Below is a small trained network, with its code and all its weights. Each question gives an input and a class and asks what happens when units are switched off, that is, made to give their printed mean instead of their output.

import numpy as np


def w(rows, s, z=0):
    codes = np.array(rows[::2]) - 128.0
    scale = np.full(codes.shape[1], s)
    scale[-1] = z or s
    return codes * scale


def f(y):
    return np.maximum(y, 0)


def log_softmax(a):
    a = a - a.max(-1, keepdims=True)
    return a - np.log(np.exp(a).sum(-1, keepdims=True))


def net(x, mask):
    res = np.array(x, float).reshape(1, 8) / 4 @ E
    y = f(res @ A[0][:, :-1].T + A[0][:, -1])
    res = res + np.where(mask, y, B[0][:, -1]) @ B[0][:, :-1]
    return log_softmax(res[-1] @ U[:, :-1].T + U[:, -1])


A, B = {}, {}
E = w([
[161,131,141,161,101,119],'x0',
[205,142,219,71,100,192],'x1',
[130,82,157,73,1,6],'x2',
[139,119,144,154,112,139],'x3',
[130,132,117,124,124,126],'x4',
[100,163,92,184,123,96],'x5',
[67,166,127,95,159,136],'x6',
[175,121,68,114,162,33],'x7',
],0.0062)
A[0] = w([
[135,223,164,126,166,201,212],'neuron 0',
[115,121,135,149,151,77,103],'neuron 1',
[160,179,105,28,98,73,105],'neuron 2',
[201,163,57,185,202,171,200],'neuron 3',
[72,127,94,149,142,190,135],'neuron 4',
[164,144,130,211,179,106,253],'neuron 5',
[155,118,212,137,37,123,251],'neuron 6',
[123,44,111,57,96,140,135],'neuron 7',
[178,218,116,149,132,133,58],'neuron 8',
[62,175,207,1,90,233,164],'neuron 9',
[74,99,61,210,63,47,213],'neuron 10',
[25,120,97,141,8,31,251],'neuron 11',
],0.0082,0.0026)
B[0] = w([
[136,68,108,86,79,187,220],'neuron 0',
[176,97,66,89,128,174,150],'neuron 1',
[91,46,143,173,111,71,176],'neuron 2',
[32,110,20,180,106,200,227],'neuron 3',
[104,236,60,128,134,130,179],'neuron 4',
[122,52,31,159,130,241,199],'neuron 5',
[73,55,154,121,185,43,228],'neuron 6',
[146,160,91,54,106,30,170],'neuron 7',
[128,39,65,194,129,149,147],'neuron 8',
[149,28,143,216,97,91,234],'neuron 9',
[159,176,184,75,228,244,230],'neuron 10',
[161,45,215,1,220,157,253],'neuron 11',
],0.0053,0.0075)
U = w([
[53,104,60,182,130,146,253],'0',
[113,56,154,72,152,193,197],'1',
[34,66,204,97,166,2,72],'2',
[110,77,176,108,10,2,88],'3',
[91,170,42,151,162,156,75],'4',
],0.0061,0.0021)

Each question gives the input, the list of numbers given to net, and the class t.
The units are the neurons (one row each of A and B). Each row of codes is followed by its name. A weight is (code - 128) times the scale printed after its matrix; where a second scale follows, it is the last column's (A, B and U).
mask holds one flag per neuron, in row order. A switched-off neuron (its flag False) gives its mean, the last column of its row in B, instead of its output. The means were averaged over made-up inputs and are rounded, as every weight is.
A unit's drop is (log p(t) with every unit on - log p(t) with that unit switched off) / (log p(t) with every unit on - log p(t) with every unit switched off).
The circuit of an input: a set's keep is (log p(t) with only the set's units on - log p(t) with every unit switched off) / (log p(t) with every unit on - log p(t) with every unit switched off). Starting from all 12 units, units are removed one at a time, each time the one whose removal leaves the highest keep (on an exact tie, the one counted first), for as long as the keep stays at least 0.8.
circuit, biggest first: the units of the circuit, biggest drop first
unit that matters most: the unit with the biggest drop
top k neurons: the k neurons with the biggest drops, biggest first
drop when u is switched off: that unit's drop, to one decimal
input [2,2,2,4,-7,-5,6,7], class 3: unit that matters most -> neuron 10
input [1,-3,1,6,3,7,2,6], class 1: circuit, biggest first -> (neuron 11; neuron 10)
input [4,5,-5,3,-6,1,-6,-6], class 0: top 3 neurons -> (neuron 11; neuron 10; neuron 3)
input [4,2,7,-1,-3,1,-6,-8], class 2: top 2 neurons -> (neuron 6; neuron 11)
input [5,-2,8,-5,7,5,1,5], class 1: top 2 neurons -> (neuron 10; neuron 11)
input [-4,-2,7,2,7,-6,-8,-7], class 2: top 2 neurons -> (neuron 6; neuron 11)
input [1,-2,4,8,-6,6,7,5], class 1: circuit, biggest first -> (neuron 10; neuron 11)
input [-5,6,-5,0,-6,4,7,-6], class 0: top 2 neurons -> (neuron 11; neuron 9)
input [-3,7,6,8,2,-7,4,-7], class 3: circuit, biggest first -> (neuron 9; neuron 10)
input [-8,0,7,7,-4,8,-1,7], class 1: top 4 neurons -> (neuron 10; neuron 11; neuron 1; neuron 9)
input [8,5,7,8,5,7,-1,-7], class 2: circuit, biggest first -> (neuron 6; neuron 11)
input [-8,7,5,-1,-2,-3,4,4], class 3: circuit, biggest first -> (neuron 10; neuron 9; neuron 7)
input [-5,7,-8,-3,-8,2,6,7], class 0: top 2 neurons -> (neuron 3; neuron 11)
input [2,8,6,-8,-5,2,-4,-8], class 2: circuit, biggest first -> (neuron 6)
input [2,-1,4,-4,6,6,6,2], class 1: drop when neuron 8 is switched off -> 0.0
input [-5,7,-6,4,6,7,-2,-8], class 0: drop when neuron 3 is switched off -> 0.1
input [6,-7,8,-6,2,-7,-7,0], class 2: drop when neuron 11 is switched off -> 0.2
input [0,0,7,0,2,8,-6,2], class 1: drop when neuron 10 is switched off -> 0.8
